Every row comes from one small tree of marks. The marks that hang from a mark follow it in brackets, in the order of their numbers. Every link used is in the known rows. Which tree was each row made from?
Each row is shifted at random along 3 fixed directions that mean nothing.
Known rows
k_141[k_26[k_16[k_544[k_111 k_542[k_477]]]] k_140]: [ 1.92 -0.45 -1.79 -0.19 -1.39  0.64 -0.37 -0.64  1.56  5.55  1.34  1.25
 -0.68 -0.09 -0.77 -0.96 -2.01  0.63  0.50 -2.31  0.71  0.13  2.53 -1.29
 -0.95 -0.27 -1.72  0.06 -0.47  1.85 -1.91 -1.92  1.27  2.48  0.45 -2.12
 -0.86 -0.12  1.09 -1.77 -2.90  0.98]
k_141[k_26[k_16[k_111]] k_615]: [ 0.32  0.69 -2.47 -0.97 -2.13  0.74 -0.10 -1.10  1.88  1.30  0.42  1.27
 -0.33  0.34  0.80  1.45 -1.86 -0.76 -1.08 -1.31 -1.36 -1.89 -0.03 -0.01
 -1.21  0.60 -0.73 -0.33 -0.14 -0.42 -1.29 -1.02  0.56  0.21 -2.37  0.06
  0.06  0.50  1.19 -1.53 -1.51  1.28]
k_141[k_559[k_615[k_16 k_544[k_542[k_111]]]]]: [ 0.26  0.14 -1.18 -0.41 -0.74  1.16  0.76  0.19  0.83  1.44  1.67  1.19
 -1.50  0.65 -1.51 -0.48  0.47  0.13  1.55 -0.75  0.48 -1.02 -0.10 -0.78
  0.22 -0.04 -1.71  0.09 -1.94  1.07 -0.20  0.14 -0.53  0.08 -0.14 -1.65
 -0.96  0.26  1.38 -1.70 -2.28  1.48]
k_559[k_615[k_16[k_111] k_26 k_544[k_140 k_141]]]: [-0.29  0.40 -0.09 -0.39 -0.85  0.62  0.22 -0.14  1.26  0.97 -2.33  1.06
  0.24 -0.83  0.31  0.99 -0.94 -1.71  0.76 -1.24 -1.11 -0.53  0.16 -0.56
  0.40  0.23  0.57 -2.17  0.97 -2.18 -1.38 -0.80  0.10 -0.89 -1.99 -0.81
  1.06  0.22 -1.52 -0.85 -1.62 -1.63]
k_544[k_111 k_140 k_542[k_141[k_559 k_615]]]: [-0.74 -0.86  1.43  1.42  1.87 -2.09 -1.69  2.26 -1.58 -1.49  1.60 -2.68
 -0.65 -1.81  1.08 -1.08  1.01  1.59 -0.03  2.25  0.82  1.89 -0.06  0.61
  1.39  1.17  0.98  1.08  1.17 -1.12 -0.28  0.58 -0.19  1.11  1.93  0.33
  0.66  0.02 -2.28  2.06  2.16 -1.24]
k_26[k_16[k_111 k_140 k_544[k_542]]]: [ 0.76  0.60 -0.42  2.02  1.36 -2.04  0.44 -0.44 -1.75 -1.79 -1.02 -1.07
 -0.59  0.93 -0.50 -1.47  1.67 -0.54  0.77 -0.39 -0.09  0.49  0.29 -0.08
  0.01 -0.01  0.69  1.18  2.12 -1.03  1.87  0.50 -1.15 -0.90  0.87  0.86
 -0.48 -0.41 -1.10  2.40  1.27 -1.77]
k_141[k_140 k_559[k_26[k_16[k_111]] k_615[k_544]]]: [-1.73 -0.65  0.66  2.90  1.87 -2.30 -2.31  1.61 -2.36 -1.10 -0.22 -2.61
 -2.43 -0.92  1.46  0.84  2.01  0.12  1.28  1.64 -1.10  0.82  2.48 -0.23
  4.06 -0.56  0.62  1.79  3.02 -0.64  1.00 -0.89  0.11  1.57  1.58 -1.58
  1.90 -0.57 -2.59  1.50  1.60 -1.72]
k_544[k_111 k_140 k_141]: [-0.44 -1.14 -1.11 -1.42 -1.76  1.33  3.21  0.01  0.70 -1.53  0.93  0.93
  0.95  0.72 -1.69 -1.32 -0.75  2.59 -0.68 -0.99  1.06 -2.26 -1.63  1.27
 -1.98  0.79 -0.93 -1.10 -4.06  2.78  2.66  1.95 -0.99 -1.36  0.01 -0.86
 -0.55  2.28  3.49 -0.95 -0.57  4.37]
k_542[k_111 k_141[k_615[k_26 k_544]] k_477[k_559]]: [-1.72  0.55 -0.32 -1.23  0.04  1.49  0.56  0.49 -0.53 -2.41  0.13  1.25
  1.43  1.04 -0.36  0.66  0.47 -0.16 -0.77  0.37  0.56 -0.91 -3.47  0.17
 -0.75 -0.19 -0.58 -0.74 -2.44  0.82  0.48  1.99 -0.63 -1.71 -0.34  1.07
 -1.33  0.13  1.37  0.12 -0.39  1.77]
k_559[k_26 k_615[k_16[k_111 k_140] k_544[k_141 k_542]]]: [-0.29 -1.18  0.54  1.82  0.71  0.33  0.15 -0.07 -1.06  2.35  0.28 -0.34
 -1.68 -0.75 -0.59 -1.09  1.77  0.50  2.19 -0.79  0.14  0.20  3.44 -1.03
  2.86 -0.77 -0.70 -0.25  0.23  3.28  2.12 -0.97 -1.22  0.95  1.30 -2.66
  1.02 -0.54  0.64 -0.68 -1.73  0.30]
k_477[k_140 k_542[k_111 k_141[k_615]] k_559[k_26]]: [-0.77 -0.27  0.76 -1.36  1.05 -0.16  0.61 -0.59 -1.09 -3.39  0.37 -0.18
  2.03  0.01  0.06  0.85  0.37  0.64 -2.06  1.95  0.89  0.69 -2.95  1.02
 -0.55 -0.30 -0.92  0.70 -1.80  0.85  1.07  1.62  0.43 -1.52  0.68  2.36
 -1.53  0.13  0.49  1.17  1.54  1.87]
k_542[k_111 k_141[k_26] k_477]: [-0.04 -0.47  1.97  0.67  1.99 -1.07 -2.80  2.10 -0.99  0.05 -0.15 -1.81
  1.25 -0.92  1.30 -0.75  0.92  0.10 -1.19  1.75  0.83  2.63 -0.20  0.38
  1.06 -0.59  1.67  0.70  1.10 -0.14 -0.99 -0.04  1.35  0.59  1.77  1.69
  0.32 -1.56 -1.34  2.45  1.86 -1.93]
k_544[k_16 k_111 k_141]: [-0.54  0.55  1.13 -0.33  0.32 -1.69 -0.11  2.05 -1.08 -6.31 -1.01 -1.15
  2.08 -0.17  0.15 -0.69  0.43 -0.17 -0.38  1.12 -0.05 -0.43 -3.23  2.08
 -2.20  2.02  2.57 -0.06  0.25 -4.26  0.25  2.31 -1.10 -2.67  0.11  1.88
  0.09  1.18 -1.70  1.71  3.00 -1.47]
k_559[k_26[k_16[k_111 k_544]] k_615]: [ 0.36  0.17  0.34  2.19  1.27 -1.23 -0.20  0.15 -1.42 -1.44  0.48 -1.02
 -1.99  0.61  0.18 -0.17  2.11 -0.02  1.00  0.52 -0.23 -0.34  1.87  0.33
  1.50 -0.58  0.49  1.32  1.40  0.84  1.82 -0.37 -0.96  0.21  0.60  0.55
  0.21 -0.62  0.22  0.87  0.88 -0.43]
k_544[k_16 k_140 k_141[k_615] k_542]: [ 0.13 -0.72  0.63 -0.17 -0.09 -0.09  0.36  0.20  0.76  1.00  1.63 -0.95
 -0.17 -1.21  0.09 -0.81 -1.00  1.83  0.40  0.51  0.52  0.45  1.05  0.57
 -1.01  1.89 -0.13 -0.20 -0.36  0.07 -0.45 -0.10  0.52  1.09  0.51 -0.76
  0.37  1.26 -0.03 -0.65  0.32  0.50]
k_542[k_141 k_477[k_111 k_140 k_559[k_615[k_16 k_26]]]]: [ 0.36  0.08  0.86 -2.22 -0.55  1.70  1.56 -0.82  0.03 -1.50 -1.42  0.58
  2.62  0.77 -1.09  1.38  0.03 -0.44 -1.05  0.94  0.28  0.32 -3.01  0.51
 -0.81 -1.69 -0.65 -0.45 -1.99  0.50  0.09  0.93  0.84 -1.37  0.06  1.02
 -1.03 -0.26  0.76 -0.13  0.61  1.11]
k_141[k_140 k_559 k_615[k_16[k_111 k_544] k_26]]: [-0.40  0.26 -0.97  1.33  0.72 -0.95 -2.28  0.50 -0.06  2.15 -1.05 -1.19
 -1.82 -1.83  1.95  0.97 -0.35 -1.50  0.34 -0.63 -1.63  0.70  1.70 -1.40
  2.19 -0.29  1.08  0.32  3.27 -1.89 -2.17 -1.89  0.49  1.00 -1.16 -0.44
  1.58 -0.85 -3.06  0.54 -0.81 -2.40]
k_542[k_477[k_559[k_615]]]: [ 0.37 -0.18  2.34  0.64  2.14 -1.19 -0.93 -0.48 -0.95 -1.44  0.74 -2.35
 -0.74  0.18  0.66  0.00  1.05  0.28 -0.70  3.42  1.15  2.57  0.25  0.38
  1.10 -1.17  1.66  0.99  0.86 -0.78 -0.20  0.10  1.10  1.56  1.45  2.44
  0.82 -1.29 -1.56  2.10  2.61 -1.89]
k_477[k_111 k_140 k_559[k_26]]: [ 0.68 -1.38 -0.47 -2.00 -0.91  1.26  2.16 -1.54  0.28  0.15  0.22  0.26
  1.27  0.49 -1.06  0.66 -0.94  1.26 -1.71  0.24  0.99 -0.30 -0.47  0.46
 -0.34 -2.20 -2.02  0.33 -3.09  3.99  1.89  0.39  1.04 -0.22  0.65  0.27
 -0.39  0.21  2.54 -0.96 -0.30  3.70]
k_26[k_16[k_544[k_140 k_141[k_559]]]]: [ 0.84  0.65  0.60  0.54  0.59 -1.76 -2.64 -1.35  1.81  4.64 -1.23 -0.39
 -1.19 -2.08  2.16  0.87 -2.41 -1.08 -0.36  0.80 -0.74  2.80  2.40 -1.59
  1.35  0.79  0.91 -0.20  3.99 -3.92 -3.69 -2.89  3.01  2.70 -1.39  0.83
  1.60 -0.97 -4.33  0.77  1.10 -4.65]
k_559[k_26[k_16[k_544]]]: [-0.15  0.42  0.17  1.06  0.81 -1.01 -0.15  0.37 -0.70 -0.79 -0.43 -0.49
 -0.66  0.57  0.18  0.26  0.69 -0.45  0.55  0.40 -0.45  0.09  0.77  0.10
  0.27 -0.29  0.36  1.11  1.10 -0.80  0.67 -0.17  0.38  0.35  0.19  0.27
  0.44 -0.38 -0.53  0.50  1.60 -1.18]
k_559[k_26[k_16[k_140 k_544[k_141]]] k_615]: [ 1.68  1.04  1.75  1.86  1.52 -2.10 -4.11 -2.50  1.71  6.20 -2.07 -0.23
 -1.39 -2.42  3.38  1.87 -2.11 -2.55 -0.05  0.71 -1.45  3.90  5.08 -2.19
  3.13 -0.25  1.85 -0.66  5.98 -3.80 -4.44 -5.20  3.39  4.27 -1.43  1.85
  1.98 -2.74 -5.20  1.02  0.71 -6.95]
k_544[k_111 k_140 k_141[k_26 k_559[k_615]] k_542[k_477]]: [-0.04  0.57  1.44 -0.59  0.03 -0.24 -1.35  0.91  0.67 -1.26  1.11  0.55
  1.11 -0.13  1.07 -0.33 -1.21 -0.12 -1.24  1.38  0.39  0.59 -1.23  0.59
 -1.39  1.84  2.16 -0.72 -0.29 -3.28 -3.00  0.58  0.39  0.91  0.04  0.89
  0.02  0.24 -1.27  0.01  0.93 -2.06]
k_16[k_140 k_544[k_542[k_111 k_141[k_26 k_559] k_477]]]: [-1.09  0.58  1.15  1.26  2.37 -0.83 -1.36  1.54 -2.24 -2.69  0.39 -0.51
  1.07  0.88  0.53 -1.56  2.09  0.09 -0.84  1.06  0.54  1.20 -2.16  0.16
  0.11  0.47  1.61  1.12  0.35 -0.36  0.62  1.97 -1.09 -0.54  1.99  1.59
 -1.40 -0.83 -0.50  2.78  2.03 -1.55]
k_16[k_111 k_544[k_140]]: [ 1.59  0.73  1.17  1.71  2.58 -3.54 -2.35 -0.21 -0.09 -0.20 -2.68 -2.25
 -0.40 -1.46  2.16 -0.36 -0.40 -1.94 -0.73  0.88 -0.13  3.37  1.00 -0.24
  1.05 -0.21  3.12  0.13  5.08 -4.68 -2.28 -1.37  1.34  0.19 -0.20  3.69
  1.01 -1.52 -5.41  3.95  1.67 -6.00]
k_477[k_111 k_140 k_542 k_559[k_26 k_615[k_16]]]: [ 2.41 -0.74  0.30 -2.32 -0.82  1.01  0.78 -2.75  1.50  2.99 -0.37  0.46
  0.54 -0.39 -0.96  1.57 -1.67 -0.46 -0.70  0.46  0.76  1.32  1.05 -0.58
  0.07 -2.37 -2.26  0.19 -1.05  1.86 -1.13 -1.75  2.23  0.58 -0.09  0.55
 -0.43 -0.77  0.33 -1.70 -1.42  1.31]
k_559[k_615[k_26 k_544[k_140 k_141 k_542]]]: [-1.06 -1.59  1.14  1.26  1.15  0.14  0.33  0.78 -0.91  1.00  1.05 -0.82
 -1.08 -1.10 -0.28 -0.73  0.73  1.28  1.71  0.44  0.79  0.40  2.37 -0.32
  1.55  0.27 -0.39 -0.62 -0.43  1.68  1.25  0.00 -0.11  1.38  1.41 -2.38
  1.48  0.23 -0.39 -0.41 -0.61  0.29]
k_542[k_111 k_141 k_477[k_140 k_559[k_26[k_16[k_544]]]]]: [ 0.20 -1.21  1.49  0.76  1.45  0.07  0.57  0.37 -1.85  0.66  0.65 -1.19
  0.30  0.08 -1.11 -0.87  2.03  1.99  0.09  1.29  1.69  1.69  0.37  0.14
  1.55 -2.07 -1.74  1.53 -0.82  4.42  2.63  0.40  0.49  0.45  2.85 -0.08
 -1.23 -0.89  1.63  1.03  1.53  1.80]
k_16[k_26 k_140 k_544]: [-0.19  2.30 -0.66 -0.55  0.03 -0.38  0.55 -2.38  0.58 -2.76 -2.49  1.93
  1.58  2.07  1.06  0.83 -0.99 -2.49 -1.89 -1.10 -1.27 -0.62 -2.48 -0.03
 -2.25  0.47  2.50 -0.96  1.17 -3.69 -0.60  0.68 -0.86 -1.48 -2.32  3.36
 -0.63 -0.30 -0.75  1.37  1.11 -2.53]
k_615[k_26[k_16[k_111 k_140]] k_544[k_542[k_477[k_559]]]]: [-0.35 -0.73  1.53  2.11  1.76 -1.23 -0.54  1.46 -3.30 -0.75 -1.10 -2.49
 -0.23  0.22 -0.86 -1.29  2.63 -0.39  1.63  0.93  0.70  1.84  1.22 -0.56
  1.78 -1.88  0.21  1.26  2.11  0.45  1.90  0.57 -0.88 -0.12  2.78 -1.42
  1.06 -1.44 -1.51  1.62  1.52 -1.75]
k_559[k_26 k_615[k_16[k_111 k_544[k_141]]]]: [ 1.55  0.96  0.13  0.13 -0.03  0.10 -1.35 -1.89  1.91  3.80 -0.75  1.53
 -1.17 -1.09  1.27  0.64 -1.09 -1.93  0.04 -0.90 -0.66  0.64  2.54 -1.43
  1.16 -0.23  0.90 -1.11  1.69 -0.95 -2.47 -2.68  0.80  1.06 -2.26  1.13
  0.60 -1.36 -1.10 -0.80 -1.86 -2.48]
k_544[k_140 k_141[k_559 k_615[k_16]]]: [-0.87 -1.70  1.83  1.96  1.83 -1.61 -2.58  1.52 -0.52  2.87  0.36 -3.90
 -2.34 -3.38  1.89 -0.04  0.37  1.29  0.98  2.37 -0.26  2.93  3.26 -0.53
  3.73  0.35  0.99  0.74  3.14 -0.45 -0.87 -1.84  1.70  2.84  1.29 -1.26
  3.23 -0.43 -3.52  1.09  1.84 -2.36]
k_559[k_615[k_26 k_544[k_141]]]: [-1.66 -0.88  0.51  1.07  1.09  0.09 -0.23  0.39 -1.03 -0.78  0.36 -0.55
 -0.97 -0.65  0.36  0.31  0.94  0.30  1.09  0.60 -0.05 -0.38  1.22 -0.14
  1.70  0.08  0.32 -0.59 -0.30  0.90  1.49  0.17 -0.29  0.57  0.30 -1.01
  1.68 -0.05 -0.51  0.13 -0.20  0.17]

Write each row's tree
[ 0.00  1.69 -0.07  1.10  0.84 -1.08  1.05  0.14 -1.53 -5.17  0.29  0.79
 -0.24  2.24 -0.49 -0.31  2.02 -1.08  0.53  0.31 -0.38 -1.68 -1.40  0.92
 -1.33  0.90  1.04  1.05  0.02 -2.07  1.39  1.70 -1.93 -1.80 -0.23  1.37
 -1.26  0.21  0.50  0.78  1.38 -0.79] => k_559[k_26[k_16[k_111 k_544[k_542]]] k_615]
[ 0.21  0.23  1.62  1.29  1.25 -1.93 -3.25  1.91 -0.42  1.22 -0.73 -1.63
 -0.09 -1.47  1.64 -0.08 -0.15 -0.42 -0.11  1.28 -0.11  2.68  0.48 -0.24
  1.17  0.34  1.47  0.73  3.66 -3.03 -2.71 -1.04  1.21  1.64  1.06  0.65
  0.53 -1.07 -3.62  1.82  2.11 -3.99] => k_542[k_141[k_26[k_16[k_544[k_111 k_140]]] k_559] k_477]
[ 1.21 -0.44 -0.43  0.13  0.47 -0.47 -1.01 -0.84  0.25  3.14 -0.65 -0.38
 -0.35 -1.19  0.10  0.75 -0.98 -0.01  0.57 -0.43  0.13  1.22  1.84 -0.84
  0.51 -0.20 -1.79  0.40  1.60  1.14 -0.77 -1.77  1.51  0.43  0.10  0.27
 -0.24 -0.44 -1.21  0.16 -0.91  0.04] => k_477[k_111 k_542[k_141[k_615[k_26[k_16[k_544[k_140]]]]]]]
[ 1.02  0.63 -1.38  0.22 -0.51 -0.90  0.74 -0.16  0.20 -1.22 -0.36  0.29
 -0.40  0.75 -0.80 -0.42 -0.19 -0.31  0.50 -0.92  0.07 -0.86 -0.72  0.29
 -1.28  0.32 -0.13  0.30  0.25 -1.26  0.37  0.25 -0.40 -0.86 -0.55  0.82
 -0.73  0.43 -0.14  0.46  0.13 -0.09] => k_26[k_16[k_544[k_111]]]
[ 0.50  0.01 -1.77 -1.37 -2.12  3.03  1.21 -0.91  1.80  4.07  2.72  3.38
 -0.15  1.59 -1.98 -0.33 -0.55  1.20  0.73 -1.90  0.96 -1.80  0.22 -0.78
 -1.11  0.00 -3.61 -0.59 -3.95  4.46  0.06 -0.27  0.17  1.02 -0.03 -2.35
 -2.47  0.38  4.69 -3.05 -3.73  4.17] => k_559[k_615[k_544[k_542[k_111 k_141[k_26[k_16]] k_477]]]]
[-0.81 -0.69 -0.68 -0.33 -0.07  0.48 -1.31  0.35 -0.37  1.25  1.65 -0.67
 -1.13 -1.06  0.46  0.20  0.64  0.46 -0.28  0.39 -0.27 -0.15  0.25 -0.41
  1.04  0.10 -1.15  1.13 -0.20  1.87  0.05 -0.10 -0.43  0.12 -0.06 -0.96
  0.48 -0.14  0.62 -0.62 -0.91  1.91] => k_477[k_542[k_141[k_26 k_559 k_615[k_16[k_111]]]]]
[ 2.32  1.70 -0.03 -1.42 -0.49  0.36 -0.92 -2.55  2.32  2.99 -1.25  2.08
  1.57  0.64 -0.11  0.50 -2.20 -1.59 -0.15 -0.96  0.10  1.70 -0.22 -0.95
 -1.35  0.12 -0.23 -1.17  0.64 -1.81 -3.33 -1.65  1.55  0.77 -0.61  1.97
 -2.11 -0.86 -1.27  0.17 -1.82 -2.61] => k_559[k_615[k_544[k_16[k_140] k_542[k_141 k_477[k_111]]]]]
[-1.84 -0.89  1.04  1.42  1.35 -1.60 -2.27  3.61 -2.38 -2.43  0.06 -1.88
 -0.48 -2.01  0.48 -0.93  1.71 -0.47  1.78  0.99 -0.08  0.47 -0.26 -0.06
  1.48  1.32  1.23  0.59  1.50 -2.63 -0.16  1.17 -1.21 -0.46  1.52 -2.08
  1.93  0.05 -3.31  0.64  0.96 -2.18] => k_615[k_16 k_544[k_111 k_141[k_26 k_559] k_542]]
[-1.26 -1.33  0.24  0.89  1.17 -0.25 -1.41  1.76 -1.12 -0.56  1.69 -1.68
 -0.35 -1.28  1.16 -0.15  1.22  1.60 -0.67  1.04  0.32  0.20  0.11  0.66
  1.58  0.27 -0.12  0.67 -0.42  2.62  1.21  0.31 -0.05  0.49  1.20  0.32
  0.33 -0.12  0.71  1.08  0.51  1.80] => k_542[k_111 k_141[k_26 k_615]]
[-0.13  1.69 -1.42 -3.14 -3.15  2.60  0.99 -1.14  3.22  1.64  0.44  4.18
  1.71  0.81  0.06  0.69 -2.89 -0.90 -1.59 -1.87 -0.71 -2.27 -2.51 -0.52
 -3.30  2.21 -0.19 -2.00 -2.55 -1.78 -3.12  0.26 -0.26 -1.16 -3.52 -0.24
 -1.16  1.22  2.37 -3.39 -1.78  1.31] => k_544[k_140 k_141[k_559 k_615[k_16[k_26]]] k_542[k_111]]
[ 1.35  0.11  0.35  0.93 -0.26 -0.69  0.04  0.06  0.86  1.26  0.00 -0.02
 -1.20 -0.16  0.11  0.38 -0.57  0.09  0.87 -0.36 -0.08  0.12  1.97  0.15
  0.42 -0.17 -0.06 -0.12  1.32 -0.52 -0.86 -1.59  0.38  1.32 -0.08  0.07
 -0.14 -0.02 -0.45 -0.56 -0.05 -0.97] => k_559[k_26[k_16[k_544[k_111 k_140]]] k_615]
[-0.64  0.93 -1.04 -1.48 -1.53  0.43 -1.61 -0.32  1.69  0.81 -0.37  1.66
  0.44 -0.83  1.37  0.98 -2.14 -1.55 -0.90 -1.05 -1.24 -1.04 -0.80 -0.49
 -0.94  1.47  0.49 -1.05  0.58 -2.68 -2.56 -0.35  0.02 -0.43 -2.37 -0.09
  0.53  0.38 -1.09 -1.33 -1.46 -0.99] => k_615[k_544[k_16[k_111] k_141[k_26 k_559]]]
[ 1.28  1.80  1.52 -0.77  0.31 -1.15 -0.69 -1.56  0.50 -1.88 -2.08  0.09
  1.78  0.84  1.15  1.93 -0.89 -2.38 -1.92  2.00 -0.60  1.85 -1.46  0.51
 -0.65 -1.03  1.73  0.16  1.98 -4.58 -2.65 -0.72  1.97  0.05 -0.89  3.26
 -0.35 -1.31 -2.42  1.30  2.48 -3.79] => k_542[k_477[k_140 k_559[k_26[k_16[k_111]] k_615]]]
[-0.22 -1.48 -1.37 -0.23 -1.36  0.86  2.77  1.39  0.17 -0.13 -0.29 -0.46
 -0.61  0.23 -2.50 -1.15  0.42  1.64  2.00 -1.78  0.66 -1.52 -0.40  0.54
 -0.26 -0.58 -1.85 -0.56 -2.01  2.48  2.48  1.07 -1.21 -1.21  0.96 -2.80
 -0.12  1.78  1.68 -1.07 -1.71  3.00] => k_615[k_16 k_544[k_111 k_140]]
[-0.92 -0.48  1.66  1.02  1.59 -2.47 -2.39  2.24 -1.93 -3.00 -0.70 -2.38
  1.25 -1.96  1.76 -0.79  0.56 -0.25 -0.52  1.26 -0.47  1.23 -0.04  0.84
  0.00  1.75  2.63  0.71  2.56 -3.51 -0.74  0.71 -0.04 -0.51  1.19  0.09
  1.39  0.16 -3.32  2.05  2.36 -2.71] => k_544[k_16[k_111] k_141[k_26 k_140] k_542]
[-0.77 -0.65  1.12  0.48  0.46 -0.25 -1.46  1.39 -0.28  0.26  0.54 -1.72
 -0.09 -1.87  1.28  0.36 -0.27  0.39  0.40  0.87 -0.50  0.44  1.41  0.41
  0.41  0.96  1.07 -0.07  1.07 -0.67 -0.71 -0.64  0.46  0.85 -0.01 -0.48
  1.91  0.05 -1.19 -0.31  1.02 -0.69] => k_544[k_16 k_141[k_615[k_26]]]
[ 1.11 -0.19 -1.15 -0.40 -1.61  1.06  0.08 -0.75  1.53  4.50 -1.36  0.62
 -0.03 -0.47 -0.29  0.08 -1.57 -0.90  0.61 -2.85 -0.63 -0.11  2.21 -1.10
  0.18 -1.44 -0.93 -1.17  0.93  1.30 -0.78 -1.94  0.03  0.42 -0.93 -1.50
  0.46 -0.56  0.37 -1.49 -2.86 -0.01] => k_615[k_26 k_544[k_16[k_111 k_140]]]
[ 1.45 -1.46  1.75  0.92  0.19 -0.73 -1.01  0.94 -0.20  2.83  0.19 -2.57
 -0.70 -1.38  0.41 -1.41  0.33  1.12  0.20 -0.16  0.71  1.65  3.48  0.27
  0.97 -1.14  0.81  0.55  2.22  2.00  0.20 -1.44 -0.37  0.99  1.38 -0.74
  1.56 -0.79  0.19 -0.02  0.52 -0.24] => k_544[k_16[k_26 k_111] k_140]
[ 0.07  0.55 -0.29 -0.45 -0.83  0.82  1.11  0.58  0.10 -1.85 -0.84  0.31
  0.30  0.86 -0.51  0.46  0.75 -1.24  0.17 -0.53 -0.83 -1.53 -1.07  0.50
 -0.61 -0.63  0.80 -0.41 -0.56 -0.93  0.24  0.54 -0.96 -1.63 -1.29 -0.04
  0.39 -0.01  0.84 -0.64 -0.21  0.28] => k_559[k_615[k_16[k_111] k_26]]
[ 0.97 -1.72  2.75  2.22  2.51 -1.31 -1.16  1.06 -2.35  0.46  0.93 -4.42
 -2.42 -1.03 -0.27 -1.48  3.28  1.18  1.26  2.90  1.59  3.01  2.78  0.02
  3.48 -2.50  0.88  1.85  1.85  2.47  1.65 -0.55 -0.11  1.39  3.12  0.13
  1.69 -1.80 -1.00  1.94  1.71 -0.87] => k_542[k_477[k_559[k_615[k_16[k_111]]]]]
[-1.08 -1.10 -0.35  2.32  0.68 -0.83  0.30  1.49 -2.51 -0.81 -1.66 -2.11
 -0.80  0.09 -0.66 -0.54  2.24  0.09  1.82 -0.77 -0.65 -0.27  1.55 -0.07
  2.18 -1.49 -0.37  0.70  1.69  1.69  3.42  0.19 -1.27 -0.70  1.56 -2.25
  1.47 -0.31 -0.32  1.13  0.51  0.16] => k_615[k_26[k_16[k_111 k_140]] k_544]
